Here is a tiny trained network, its code and every weight. The questions are about switching its units off for an input and a target symbol, where a switched-off unit gives its printed mean instead of its output.

import numpy as np


def w(rows, s, z=0):
    codes = np.array(rows[::2]) - 128.0
    scale = np.full(codes.shape[1], s)
    scale[-1] = z or s
    return codes * scale


def f(y):
    return y / 2 * (1 + np.tanh(0.7978845608 * (y + 0.044715 * y**3)))


def softmax(a):
    e = np.exp(a - a.max(-1, keepdims=True))
    return e / e.sum(-1, keepdims=True)


def log_softmax(a):
    a = a - a.max(-1, keepdims=True)
    return a - np.log(np.exp(a).sum(-1, keepdims=True))


def net(x, mask):
    ids = ['ΓΠΨαβδεθτφω'.index(c) for c in x.split()]
    T = len(ids)
    res = E[ids] + P[:T]
    r = res
    for j in range(2):
        rows = slice(2 * j, 2 * j + 2)
        q, k, v = (r @ M[0][rows].T for M in (Q, K, V))
        z = softmax(np.where(np.tri(T) > 0, q @ k.T / 2**0.5, -1e9)) @ v
        o = O[0][rows]
        res = res + np.where(mask[j], z, o[:, -1]) @ o[:, :-1]
    y = f(res @ A[0][:, :-1].T + A[0][:, -1])
    res = res + np.where(mask[2:10], y, B[0][:, -1]) @ B[0][:, :-1]
    return log_softmax(res[-1] @ U[:, :-1].T + U[:, -1])


Q, K, V, O, A, B = {}, {}, {}, {}, {}, {}
E = w([
[47,170,137,157,151,91],'Γ',
[126,189,118,255,104,79],'Π',
[127,200,69,183,197,177],'Ψ',
[164,179,186,154,30,162],'α',
[149,126,235,159,61,224],'β',
[67,130,89,141,64,190],'δ',
[142,63,139,181,151,228],'ε',
[63,145,144,84,103,76],'θ',
[79,66,155,131,102,117],'τ',
[189,103,131,124,70,131],'φ',
[133,160,181,58,160,178],'ω',
],0.019)
P = w([
[88,155,132,255,167,135],'0',
[97,138,160,200,111,127],'1',
[109,117,157,165,96,135],'2',
[125,96,156,115,79,137],'3',
[131,91,153,77,73,141],'4',
[130,72,145,43,57,154],'5',
],0.0074)
Q[0] = w([
[109,142,23,157,163,47],'h0',
[136,190,118,91,152,87],'h0',
[118,116,11,96,190,27],'h1',
[154,154,211,136,180,97],'h1',
],0.012)
K[0] = w([
[110,226,124,225,114,128],'h0',
[114,135,135,186,143,157],'h0',
[99,193,177,249,141,109],'h1',
[114,120,54,149,207,155],'h1',
],0.012)
V[0] = w([
[90,202,180,137,107,159],'h0',
[164,56,137,226,179,177],'h0',
[254,234,154,133,96,116],'h1',
[125,105,206,84,201,135],'h1',
],0.0097)
O[0] = w([
[63,255,164,95,179,165,253],'h0',
[171,60,60,27,75,122,189],'h0',
[221,214,134,136,163,147,103],'h1',
[178,97,235,116,191,73,65],'h1',
],0.0093,0.0062)
A[0] = w([
[75,102,75,105,107,98,99],'n0',
[94,113,101,148,227,143,186],'n1',
[140,96,139,50,129,115,30],'n2',
[123,103,196,143,35,79,180],'n3',
[123,187,68,153,172,49,172],'n4',
[133,147,118,7,217,113,1],'n5',
[151,131,124,246,121,153,186],'n6',
[60,140,129,94,141,57,112],'n7',
],0.011,0.0042)
B[0] = w([
[170,148,136,107,166,84,249],'n0',
[150,95,97,46,172,129,164],'n1',
[147,214,97,76,136,150,145],'n2',
[98,72,104,136,190,135,254],'n3',
[139,97,100,67,114,19,191],'n4',
[122,65,102,207,137,88,158],'n5',
[155,113,71,218,194,94,221],'n6',
[229,182,168,143,2,120,208],'n7',
],0.0096,0.0066)
U = w([
[128,189,128,64,73,40,148],'Γ',
[92,130,73,188,141,22,86],'Π',
[59,172,54,58,220,89,123],'Ψ',
[163,218,95,151,155,135,20],'α',
[149,204,189,60,88,159,151],'β',
[1,165,56,135,87,162,175],'δ',
[134,106,95,16,109,157,51],'ε',
[53,105,97,207,196,113,16],'θ',
[47,26,132,130,118,53,156],'τ',
[219,85,91,224,72,145,164],'φ',
[118,147,178,108,225,100,254],'ω',
],0.0081,0.0036)

Each question gives the input, a string of symbols that net reads in full, and the target symbol t.
The units are the heads (2 rows each of Q, K, V and O) and the neurons (one row each of A and B). Each row of codes is followed by its name. A weight is (code - 128) times the scale printed after its matrix; where a second scale follows, it is the last column's (O, A, B and U).
mask holds one flag per unit, heads first, then neurons. A switched-off unit (its flag False) gives its mean, the last column of its rows in O or B, instead of its output. The means were averaged over made-up inputs and are rounded, as every weight is.
A unit's drop is (log p(t) with every unit on - log p(t) with that unit switched off) / (log p(t) with every unit on - log p(t) with every unit switched off).
The circuit of an input: a set's keep is (log p(t) with only the set's units on - log p(t) with every unit switched off) / (log p(t) with every unit on - log p(t) with every unit switched off). Starting from all 10 units, units are removed one at a time, each time the one whose removal leaves the highest keep (on an exact tie, the one counted first), for as long as the keep stays at least 0.8.
units of the circuit, in order: the units of the circuit, biggest drop first
most important unit: the unit with the biggest drop
heads that matter: for each layer, one digit per head in row order, 1 if its drop is at least 0.15 and else 0, layers parted by /
drop when u is switched off: that unit's drop, to one decimal
input θ θ α ε, target θ: units of the circuit, in order : (h0, n7, n6)
input τ δ α, target τ: units of the circuit, in order : (h0, n3, h1)
input β δ τ ε τ δ, target τ: most important unit : h1
input ω α Ψ ω δ β, target ω: heads that matter : 11
input δ θ ω α, target ω: heads that matter : 01
input θ ω φ δ δ β, target δ: units of the circuit, in order : (h1, n7)
input α τ θ τ θ θ, target β: heads that matter : 10
input τ ω Π τ α, target τ: heads that matter : 01
input δ α α Π α, target α: heads that matter : 11
input Π Π ε β β, target ε: units of the circuit, in order : (h0, n7)
input Γ α θ θ, target β: units of the circuit, in order : (n7, h0)
input Π β φ ε δ α, target ε: units of the circuit, in order : (h0, n6, n3)
input α δ ε, target ε: units of the circuit, in order : (h0, n6)
input Π θ β ε, target θ: units of the circuit, in order : (n7, n6)
input δ θ δ β ε, target ε: heads that matter : 11
input δ α ω β, target ω: heads that matter : 01
input θ δ α α, target δ: heads that matter : 01
input θ Ψ δ Π τ ε, target τ: heads that matter : 11
input θ δ θ α β, target θ: units of the circuit, in order : (h0, n6, n7)
input α Π θ, target Γ: heads that matter : 00
input θ τ Π ε, target τ: heads that matter : 01
input δ Π τ ε ω, target ω: drop when n5 is switched off : 0.5
input ε δ δ ε Π β, target ε: drop when n3 is switched off : 0.2
input τ δ θ, target Γ: drop when n7 is switched off : 1.9
input Ψ τ β, target τ: drop when h1 is switched off : 0.5
